Below is a small trained network, with its code and all its weights. Each question gives an input and a target symbol and asks what happens when units are switched off, that is, made to give their printed mean instead of their output.

import numpy as np


def w(rows, s, z=0):
    codes = np.array(rows[::2]) - 128.0
    scale = np.full(codes.shape[1], s)
    scale[-1] = z or s
    return codes * scale


def softmax(a):
    e = np.exp(a - a.max(-1, keepdims=True))
    return e / e.sum(-1, keepdims=True)


def log_softmax(a):
    a = a - a.max(-1, keepdims=True)
    return a - np.log(np.exp(a).sum(-1, keepdims=True))


def net(x, mask):
    ids = ['αβγδεηλτψω'.index(c) for c in x.split()]
    T = len(ids)
    res = E[ids] + P[:T]
    u = 0
    for l in range(2):
        r = res
        for j in range(3):
            rows = slice(4 * j, 4 * j + 4)
            q, k, v = (r @ M[l][rows].T for M in (Q, K, V))
            z = softmax(np.where(np.tri(T) > 0, q @ k.T / 4**0.5, -1e9)) @ v
            o = O[l][rows]
            res = res + np.where(mask[u + j], z, o[:, -1]) @ o[:, :-1]
        u += 3
    return log_softmax(res[-1] @ U[:, :-1].T + U[:, -1])


Q, K, V, O = {}, {}, {}, {}
E = w([
[182,66,217,164,143,52,117,152,122,163,133],'α',
[135,28,127,142,137,122,188,111,107,156,122],'β',
[135,128,123,112,233,144,126,115,122,184,52],'γ',
[181,95,135,143,70,218,92,130,161,83,128],'δ',
[95,110,174,100,187,166,114,159,94,155,147],'ε',
[145,186,53,145,157,130,164,87,173,136,203],'η',
[78,154,146,128,97,186,183,104,172,152,103],'λ',
[186,202,165,156,65,135,110,130,234,138,121],'τ',
[96,131,95,200,141,157,156,108,175,161,148],'ψ',
[56,141,86,167,154,80,141,195,209,8,99],'ω',
],0.016)
P = w([
[120,141,154,114,156,105,139,124,81,111,118],'0',
[121,91,76,58,130,124,145,223,146,170,131],'1',
[110,66,80,32,151,113,87,160,198,155,137],'2',
[105,102,59,45,117,86,66,155,152,147,124],'3',
[146,148,160,136,160,154,162,120,153,69,164],'4',
[157,172,151,114,185,114,83,8,164,79,125],'5',
[180,115,103,176,105,97,161,36,226,90,25],'6',
],0.011)
Q[0] = w([
[101,95,103,105,122,130,79,3,164,115,107],'0.h1',
[90,174,179,113,122,106,44,55,31,119,187],'0.h1',
[153,140,134,169,84,102,132,81,59,165,80],'0.h1',
[106,107,57,106,83,123,62,130,122,197,108],'0.h1',
[100,153,154,118,79,108,165,113,53,154,153],'0.h2',
[154,93,128,109,154,133,143,147,198,113,145],'0.h2',
[99,141,98,103,135,115,127,132,99,104,129],'0.h2',
[117,141,105,143,107,92,142,122,82,74,124],'0.h2',
[127,160,117,125,142,146,102,139,107,120,150],'0.h3',
[90,124,102,115,171,158,145,99,154,132,111],'0.h3',
[188,132,125,98,124,139,116,126,159,67,138],'0.h3',
[217,151,182,126,46,146,11,165,125,137,121],'0.h3',
],0.042)
K[0] = w([
[42,84,124,83,164,64,74,94,215,41,116],'0.h1',
[177,56,209,84,191,203,144,65,249,192,201],'0.h1',
[79,99,132,93,87,131,43,32,130,216,159],'0.h1',
[103,157,191,150,146,116,99,2,96,92,151],'0.h1',
[165,141,120,98,110,114,162,52,143,174,176],'0.h2',
[79,124,96,113,120,145,170,210,165,88,109],'0.h2',
[104,143,172,136,122,150,147,119,136,137,113],'0.h2',
[189,126,174,148,116,148,141,72,122,125,145],'0.h2',
[112,181,84,101,137,121,166,140,107,121,113],'0.h3',
[132,104,43,172,144,67,158,151,127,94,101],'0.h3',
[136,95,103,110,116,146,97,127,158,81,144],'0.h3',
[183,151,188,120,52,234,132,144,64,149,163],'0.h3',
],0.033)
V[0] = w([
[110,119,137,254,150,140,47,168,119,158,123],'0.h1',
[171,92,96,150,117,117,86,141,167,134,139],'0.h1',
[130,44,132,132,143,120,140,113,79,139,124],'0.h1',
[239,98,105,127,124,98,151,134,101,82,99],'0.h1',
[140,137,139,146,162,129,150,133,126,91,138],'0.h2',
[116,145,115,140,113,125,105,145,131,145,140],'0.h2',
[150,118,130,135,128,161,117,105,106,183,147],'0.h2',
[146,125,100,146,141,144,129,142,104,133,112],'0.h2',
[126,115,136,131,130,127,127,127,120,120,126],'0.h3',
[134,135,134,139,141,137,113,129,126,159,142],'0.h3',
[136,134,130,136,137,114,140,149,133,108,120],'0.h3',
[122,141,127,125,115,136,117,126,120,146,143],'0.h3',
],0.019)
O[0] = w([
[69,78,207,77,178,206,97,52,255,151,208,111],'0.h1',
[121,132,178,185,180,198,129,109,104,200,152,198],'0.h1',
[167,81,124,199,222,100,144,158,200,50,77,36],'0.h1',
[100,95,74,243,147,131,46,199,113,198,124,117],'0.h1',
[172,134,143,120,121,143,74,93,153,117,138,131],'0.h2',
[124,119,124,149,146,116,140,118,116,117,130,149],'0.h2',
[133,175,105,66,174,177,244,183,130,130,136,2],'0.h2',
[135,148,135,89,130,114,140,101,132,136,122,140],'0.h2',
[131,114,129,116,123,120,126,138,140,139,127,118],'0.h3',
[163,122,127,103,116,148,127,143,148,95,134,93],'0.h3',
[85,124,115,124,135,130,125,108,97,143,128,152],'0.h3',
[161,130,136,145,130,150,132,145,151,107,141,95],'0.h3',
],0.0082,0.0084)
Q[1] = w([
[116,90,103,62,85,105,55,150,164,175,175],'1.h1',
[208,156,143,91,167,156,203,174,169,41,110],'1.h1',
[161,158,155,97,80,88,123,144,79,149,155],'1.h1',
[108,149,121,60,88,88,183,134,130,86,98],'1.h1',
[182,153,143,87,130,120,186,122,98,90,137],'1.h2',
[67,163,133,22,50,176,174,117,91,93,181],'1.h2',
[142,176,161,96,78,149,150,110,90,110,156],'1.h2',
[95,117,103,196,62,158,92,46,175,106,142],'1.h2',
[100,71,56,51,117,90,93,186,204,168,102],'1.h3',
[124,140,139,103,125,157,143,254,111,181,196],'1.h3',
[115,118,127,52,71,115,181,112,109,95,138],'1.h3',
[145,120,112,122,72,125,96,15,118,223,98],'1.h3',
],0.033)
K[1] = w([
[166,154,190,211,99,118,139,43,108,84,84],'1.h1',
[80,101,127,108,222,128,214,176,85,206,98],'1.h1',
[138,220,102,132,105,178,147,111,187,120,117],'1.h1',
[89,197,96,124,222,117,169,93,124,147,154],'1.h1',
[157,155,46,70,131,167,156,144,120,99,99],'1.h2',
[36,131,84,45,77,153,156,77,206,62,178],'1.h2',
[94,103,129,85,91,134,170,151,128,95,151],'1.h2',
[59,53,164,160,133,46,85,99,135,89,106],'1.h2',
[119,177,220,188,160,112,129,54,40,41,107],'1.h3',
[253,171,161,156,76,199,212,121,147,141,149],'1.h3',
[24,230,135,131,144,144,179,155,167,121,125],'1.h3',
[103,164,79,167,82,103,34,133,203,35,138],'1.h3',
],0.03)
V[1] = w([
[83,98,41,145,138,204,127,82,109,73,104],'1.h1',
[81,85,115,133,150,64,179,92,89,156,161],'1.h1',
[92,212,149,143,135,113,143,132,185,174,79],'1.h1',
[167,178,120,129,135,114,111,131,157,136,165],'1.h1',
[176,106,116,132,120,114,135,122,146,147,165],'1.h2',
[131,123,151,143,120,147,134,114,112,111,134],'1.h2',
[101,118,90,113,138,145,138,104,123,92,113],'1.h2',
[83,110,98,123,145,149,149,119,96,140,110],'1.h2',
[152,101,199,145,110,100,111,211,94,67,253],'1.h3',
[162,201,105,69,218,86,44,137,117,132,171],'1.h3',
[109,107,64,132,158,181,135,94,64,75,196],'1.h3',
[158,120,65,197,85,69,194,66,189,162,193],'1.h3',
],0.02)
O[1] = w([
[43,101,56,119,138,194,109,104,104,85,96,213],'1.h1',
[73,73,156,135,147,22,133,123,130,148,58,1],'1.h1',
[140,148,164,160,39,68,83,121,149,71,239,5],'1.h1',
[144,138,162,88,127,134,139,198,121,161,133,177],'1.h1',
[152,155,180,133,155,143,160,136,132,144,103,108],'1.h2',
[101,145,119,116,124,94,133,141,146,158,142,157],'1.h2',
[114,161,158,217,44,144,85,82,165,54,139,113],'1.h2',
[158,165,119,134,62,176,64,133,144,66,178,106],'1.h2',
[135,142,243,235,13,158,161,38,131,161,21,93],'1.h3',
[87,86,217,215,186,152,207,218,37,87,169,195],'1.h3',
[100,138,162,124,111,255,61,135,119,41,25,170],'1.h3',
[61,197,134,119,146,99,98,252,244,143,68,180],'1.h3',
],0.0068,0.0071)
U = w([
[142,53,150,96,155,62,145,66,167,205,69,103],'α',
[184,71,50,147,153,45,102,88,176,108,12,70],'β',
[116,30,86,96,158,73,127,89,112,121,145,60],'γ',
[135,82,42,94,124,192,74,41,95,212,68,254],'δ',
[122,65,142,89,94,84,191,6,105,89,58,92],'ε',
[79,149,105,101,88,85,131,152,72,135,37,170],'η',
[152,132,40,26,52,23,160,46,93,124,31,129],'λ',
[119,139,126,82,48,81,110,92,113,233,163,34],'τ',
[54,81,176,20,163,118,115,35,249,122,113,159],'ψ',
[28,51,116,114,84,38,70,40,86,174,91,141],'ω',
],0.0024,0.0026)

Each question gives the input, a string of symbols that net reads in full, and the target symbol t.
The units are the heads (4 rows each of Q, K, V and O). Each row of codes is followed by its name. A weight is (code - 128) times the scale printed after its matrix; where a second scale follows, it is the last column's (O and U).
mask holds one flag per head, layer by layer. A switched-off head (its flag False) gives its mean, the last column of its rows in O, instead of its output. The means were averaged over made-up inputs and are rounded, as every weight is.
A unit's drop is (log p(t) with every unit on - log p(t) with that unit switched off) / (log p(t) with every unit on - log p(t) with every unit switched off).
The circuit of an input: a set's keep is (log p(t) with only the set's units on - log p(t) with every unit switched off) / (log p(t) with every unit on - log p(t) with every unit switched off). Starting from all 6 units, units are removed one at a time, each time the one whose removal leaves the highest keep (on an exact tie, the one counted first), for as long as the keep stays at least 0.8.
circuit, biggest first: the units of the circuit, biggest drop first
most important unit: the unit with the biggest drop
which heads matter: for each layer, one digit per head in row order, 1 if its drop is at least 0.15 and else 0, layers parted by /
input δ ω ψ, target ω: circuit, biggest first : 0.h2, 1.h1, 0.h3
input ψ ψ δ η ε γ β, target η: circuit, biggest first : 1.h3, 0.h1
input η δ δ δ ε, target δ: which heads matter : 100 / 101
input δ δ ω α γ ψ, target α: most important unit : 0.h2
input η ψ ψ δ α δ, target ψ: which heads matter : 100 / 001
input ψ ψ ψ τ γ, target ψ: circuit, biggest first : 0.h1, 1.h3
input λ ψ ψ λ β η δ, target λ: which heads matter : 110 / 001
input η ψ τ λ δ ε, target τ: which heads matter : 011 / 100
input γ δ γ τ δ, target δ: which heads matter : 100 / 100
input δ η ω α η, target α: circuit, biggest first : 0.h2, 1.h2, 1.h1
input δ δ η ψ η β ψ, target ψ: circuit, biggest first : 0.h1, 1.h3
input λ α δ λ, target λ: which heads matter : 100 / 001
input δ δ ψ γ λ η ε, target γ: which heads matter : 100 / 001
input δ η β η δ, target η: most important unit : 1.h3
input η δ ω, target ω: which heads matter : 011 / 100
input α γ η η, target α: circuit, biggest first : 0.h1, 1.h3, 1.h2
input ψ ψ ω α, target α: circuit, biggest first : 0.h2, 1.h1, 1.h2
input τ α δ δ, target τ: circuit, biggest first : 1.h1, 0.h1
input η ψ ε γ β ψ, target ε: which heads matter : 110 / 001
input γ β β δ, target γ: circuit, biggest first : 1.h3, 0.h2
input η ψ λ δ δ ψ, target λ: which heads matter : 100 / 001
input ψ β δ, target ψ: circuit, biggest first : 0.h1
input ω ε ψ δ δ η β, target δ: which heads matter : 001 / 100
input λ ψ β ψ η ε ω, target ω: which heads matter : 111 / 100
input η ψ δ δ δ η, target δ: which heads matter : 100 / 101
input δ δ τ ε τ, target δ: circuit, biggest first : 0.h1, 1.h1
